Below are the code and all the weights of a small trained network. Each question names an input and a target symbol and asks about switching units off, where a switched-off unit gives its printed mean instead of its output.

import numpy as np


def w(rows, s, z=0):
    codes = np.array(rows[::2]) - 128.0
    scale = np.full(codes.shape[1], s)
    scale[-1] = z or s
    return codes * scale


def softmax(a):
    e = np.exp(a - a.max(-1, keepdims=True))
    return e / e.sum(-1, keepdims=True)


def log_softmax(a):
    a = a - a.max(-1, keepdims=True)
    return a - np.log(np.exp(a).sum(-1, keepdims=True))


def net(x, mask):
    ids = ['ΓΘΦΨΩαδεημξστ'.index(c) for c in x.split()]
    T = len(ids)
    res = E[ids] + P[:T]
    u = 0
    for l in range(2):
        r = res
        for j in range(3):
            rows = slice(3 * j, 3 * j + 3)
            q, k, v = (r @ M[l][rows].T for M in (Q, K, V))
            z = softmax(np.where(np.tri(T) > 0, q @ k.T / 3**0.5, -1e9)) @ v
            o = O[l][rows]
            res = res + np.where(mask[u + j], z, o[:, -1]) @ o[:, :-1]
        u += 3
    return log_softmax(res[-1] @ U[:, :-1].T + U[:, -1])


Q, K, V, O = {}, {}, {}, {}
E = w([
[72,65,100,184,124,134,151,153,96],'Γ',
[42,118,81,114,181,119,210,138,181],'Θ',
[173,74,163,178,135,123,81,123,185],'Φ',
[10,134,147,73,1,80,120,104,84],'Ψ',
[153,61,202,137,60,158,58,108,93],'Ω',
[144,110,194,143,179,186,143,149,153],'α',
[64,136,152,109,128,188,201,64,91],'δ',
[48,120,225,79,121,157,118,177,160],'ε',
[162,135,109,207,193,151,183,56,143],'η',
[111,124,90,156,60,75,138,39,144],'μ',
[39,81,118,110,70,68,99,144,198],'ξ',
[123,108,126,52,119,163,62,42,178],'σ',
[177,199,16,98,127,78,69,242,113],'τ',
],0.012)
P = w([
[146,100,254,78,219,81,187,97,231],'0',
[66,134,125,221,58,188,104,148,108],'1',
[62,97,107,211,79,165,127,138,111],'2',
[77,97,107,203,68,175,115,151,130],'3',
[63,80,107,196,78,174,120,135,130],'4',
[63,62,118,191,63,170,122,151,135],'5',
[65,57,109,186,80,173,131,142,133],'6',
[59,33,115,179,82,166,138,143,137],'7',
[50,32,122,179,96,163,138,127,159],'8',
],0.0061)
Q[0] = w([
[45,48,136,254,75,171,119,125,238],'L0H1',
[185,176,75,80,149,93,122,153,58],'L0H1',
[201,184,98,61,137,66,130,190,49],'L0H1',
[85,91,162,208,136,93,139,118,213],'L0H2',
[206,208,20,39,160,72,110,176,77],'L0H2',
[224,196,72,80,180,118,104,126,72],'L0H2',
[147,150,173,140,108,93,142,150,104],'L0H3',
[48,4,136,209,114,177,126,78,195],'L0H3',
[225,208,78,7,185,66,128,155,63],'L0H3',
],0.0077)
K[0] = w([
[189,26,217,41,186,20,188,105,148],'L0H1',
[137,182,41,198,85,205,39,211,70],'L0H1',
[137,171,46,193,99,172,82,158,91],'L0H1',
[160,106,213,92,199,88,170,71,194],'L0H2',
[141,217,2,134,131,168,28,223,100],'L0H2',
[170,215,32,184,88,187,35,163,75],'L0H2',
[156,143,146,125,121,135,81,108,118],'L0H3',
[96,50,193,99,175,54,211,117,142],'L0H3',
[148,230,9,144,75,210,62,166,69],'L0H3',
],0.0075)
V[0] = w([
[133,131,148,93,240,175,140,116,176],'L0H1',
[160,81,151,179,125,149,94,254,94],'L0H1',
[217,139,81,228,158,143,136,123,129],'L0H1',
[92,151,97,65,108,95,98,243,135],'L0H2',
[79,114,71,233,108,96,131,146,172],'L0H2',
[104,127,148,229,90,106,144,63,71],'L0H2',
[135,154,97,84,108,80,90,102,145],'L0H3',
[38,113,49,179,146,121,194,160,172],'L0H3',
[164,108,128,161,101,81,58,102,219],'L0H3',
],0.0079)
O[0] = w([
[178,62,99,66,154,141,118,124,56,254],'L0H1',
[137,144,116,95,66,139,77,254,175,124],'L0H1',
[170,129,57,141,108,81,160,140,156,52],'L0H1',
[107,174,139,156,152,87,53,166,119,46],'L0H2',
[133,98,180,132,135,32,150,145,157,141],'L0H2',
[109,123,168,162,86,153,214,118,141,125],'L0H2',
[107,151,96,179,175,108,82,75,148,46],'L0H3',
[141,107,193,123,144,33,160,141,92,192],'L0H3',
[100,51,102,96,173,119,102,116,227,170],'L0H3',
],0.0087,0.0048)
Q[1] = w([
[116,79,101,146,67,102,106,86,104],'L1H1',
[114,73,160,84,178,147,124,106,155],'L1H1',
[144,87,136,89,90,119,83,84,135],'L1H1',
[99,115,144,110,153,141,116,129,104],'L1H2',
[189,147,169,151,119,131,93,106,137],'L1H2',
[105,130,171,63,145,147,166,129,167],'L1H2',
[162,87,157,169,209,160,123,129,149],'L1H3',
[149,154,105,245,116,120,150,145,127],'L1H3',
[154,181,140,117,68,125,120,116,146],'L1H3',
],0.011)
K[1] = w([
[158,198,128,195,175,46,134,141,117],'L1H1',
[210,135,135,63,193,92,153,128,246],'L1H1',
[253,166,65,88,246,82,72,174,140],'L1H1',
[100,113,151,79,108,121,125,146,196],'L1H2',
[238,102,129,83,120,218,111,113,141],'L1H2',
[215,186,18,96,162,133,40,132,167],'L1H2',
[196,239,96,67,166,66,14,162,162],'L1H3',
[63,107,80,236,81,115,117,158,21],'L1H3',
[101,70,110,130,49,235,77,118,11],'L1H3',
],0.0062)
V[1] = w([
[178,69,193,153,150,143,189,88,12],'L1H1',
[137,146,223,215,113,44,173,168,133],'L1H1',
[154,67,146,118,244,52,159,119,195],'L1H1',
[109,88,37,20,76,173,183,146,123],'L1H2',
[127,120,255,110,105,83,164,118,130],'L1H2',
[167,158,104,92,144,62,37,208,47],'L1H2',
[140,104,23,107,215,67,110,113,167],'L1H3',
[182,177,20,221,158,190,164,64,62],'L1H3',
[48,113,190,153,199,153,154,17,108],'L1H3',
],0.0061)
O[1] = w([
[143,227,69,49,125,170,166,157,41,245],'L1H1',
[63,93,45,125,67,162,174,111,162,128],'L1H1',
[194,160,54,120,88,105,92,73,182,226],'L1H1',
[247,150,176,137,79,172,124,169,128,193],'L1H2',
[87,69,30,130,125,150,177,158,150,179],'L1H2',
[107,196,117,63,194,118,129,122,37,71],'L1H2',
[254,183,119,169,106,61,139,123,158,111],'L1H3',
[121,145,202,179,44,102,187,77,57,2],'L1H3',
[54,120,153,155,151,55,71,38,127,198],'L1H3',
],0.0072,0.0075)
U = w([
[95,79,44,93,92,197,159,163,150,205],'Γ',
[144,159,65,86,169,54,134,95,63,81],'Θ',
[207,129,99,152,93,132,100,148,216,77],'Φ',
[44,153,161,156,137,134,83,99,133,118],'Ψ',
[117,73,253,163,92,177,82,156,164,101],'Ω',
[206,191,145,68,109,178,125,171,86,137],'α',
[109,147,168,112,139,168,170,61,85,101],'δ',
[82,160,145,87,192,156,35,142,111,56],'ε',
[191,185,103,167,76,143,201,92,128,101],'η',
[116,111,140,179,80,99,144,63,170,120],'μ',
[100,122,107,127,179,99,58,110,176,62],'ξ',
[147,132,184,145,165,88,102,86,117,193],'σ',
[114,201,120,153,131,73,74,210,143,253],'τ',
],0.0064,0.0043)

Each question gives the input, a string of symbols that net reads in full, and the target symbol t.
The units are the heads (3 rows each of Q, K, V and O). Each row of codes is followed by its name. A weight is (code - 128) times the scale printed after its matrix; where a second scale follows, it is the last column's (O and U).
mask holds one flag per head, layer by layer. A switched-off head (its flag False) gives its mean, the last column of its rows in O, instead of its output. The means were averaged over made-up inputs and are rounded, as every weight is.
A unit's drop is (log p(t) with every unit on - log p(t) with that unit switched off) / (log p(t) with every unit on - log p(t) with every unit switched off).
The circuit of an input: a set's keep is (log p(t) with only the set's units on - log p(t) with every unit switched off) / (log p(t) with every unit on - log p(t) with every unit switched off). Starting from all 6 units, units are removed one at a time, each time the one whose removal leaves the highest keep (on an exact tie, the one counted first), for as long as the keep stays at least 0.8.
units of the circuit, in order: the units of the circuit, biggest drop first
unit that matters most: the unit with the biggest drop
which heads matter: for each layer, one digit per head in row order, 1 if its drop is at least 0.15 and else 0, layers parted by /
drop of u: that unit's drop, to one decimal
input ε σ α Γ ξ δ Ω α, target ε: units of the circuit, in order : (L0H1, L0H2, L1H3)
input μ Θ α Γ μ Γ Γ Φ, target μ: units of the circuit, in order : (L0H1, L1H3, L1H2)
input Ψ δ Γ Ω Γ Γ α Γ, target Ψ: which heads matter : 100 / 001
input Ψ α Γ Θ Γ Φ ξ μ, target Ψ: units of the circuit, in order : (L0H1, L1H3)
input Γ α δ α ε τ Γ μ, target μ: units of the circuit, in order : (L1H1, L0H2)
input Ω α ξ Γ μ, target Ω: units of the circuit, in order : (L1H1, L0H3, L1H2, L0H2)
input τ Ω Ω Φ α Γ ξ Ω ξ, target ξ: units of the circuit, in order : (L1H1, L0H2, L1H2, L0H3)
input Ω Γ Ω η Ψ ε Ω, target Ω: units of the circuit, in order : (L0H3, L1H1, L1H2, L0H1)
input Γ δ ξ Γ τ, target τ: units of the circuit, in order : (L0H2)
input Γ τ Ω Ψ ξ α Γ Θ, target Θ: which heads matter : 011 / 010
input Γ Φ Γ τ Γ α Γ Φ, target Φ: which heads matter : 110 / 101
input ε Ω Γ Ω α Γ Γ, target ε: which heads matter : 110 / 000
input Γ Φ ε δ τ Γ Γ Ω, target Ω: units of the circuit, in order : (L1H1, L0H1)
input α Ω Φ Γ, target α: units of the circuit, in order : (L0H1, L1H2, L0H2, L1H1)
input Φ Γ ξ Θ Γ α Φ Γ η, target Φ: unit that matters most : L0H3
input Θ Γ τ μ Θ Θ, target Θ: units of the circuit, in order : (L1H2, L0H2, L0H1)
input Ω Ω Φ α α, target Ω: units of the circuit, in order : (L0H3, L1H1, L1H2, L0H2)
input α σ Γ α Γ α Φ, target α: drop of L0H1 : 0.4
input Ω α Γ Φ, target Ω: drop of L0H2 : 0.1
input Φ ε α Γ Θ σ Γ, target Φ: unit that matters most : L0H3
input Γ Γ Γ Θ σ η Ω Ω, target Γ: drop of L0H3 : 0.5
input ε Γ Γ α μ, target ε: drop of L1H3 : 0.1
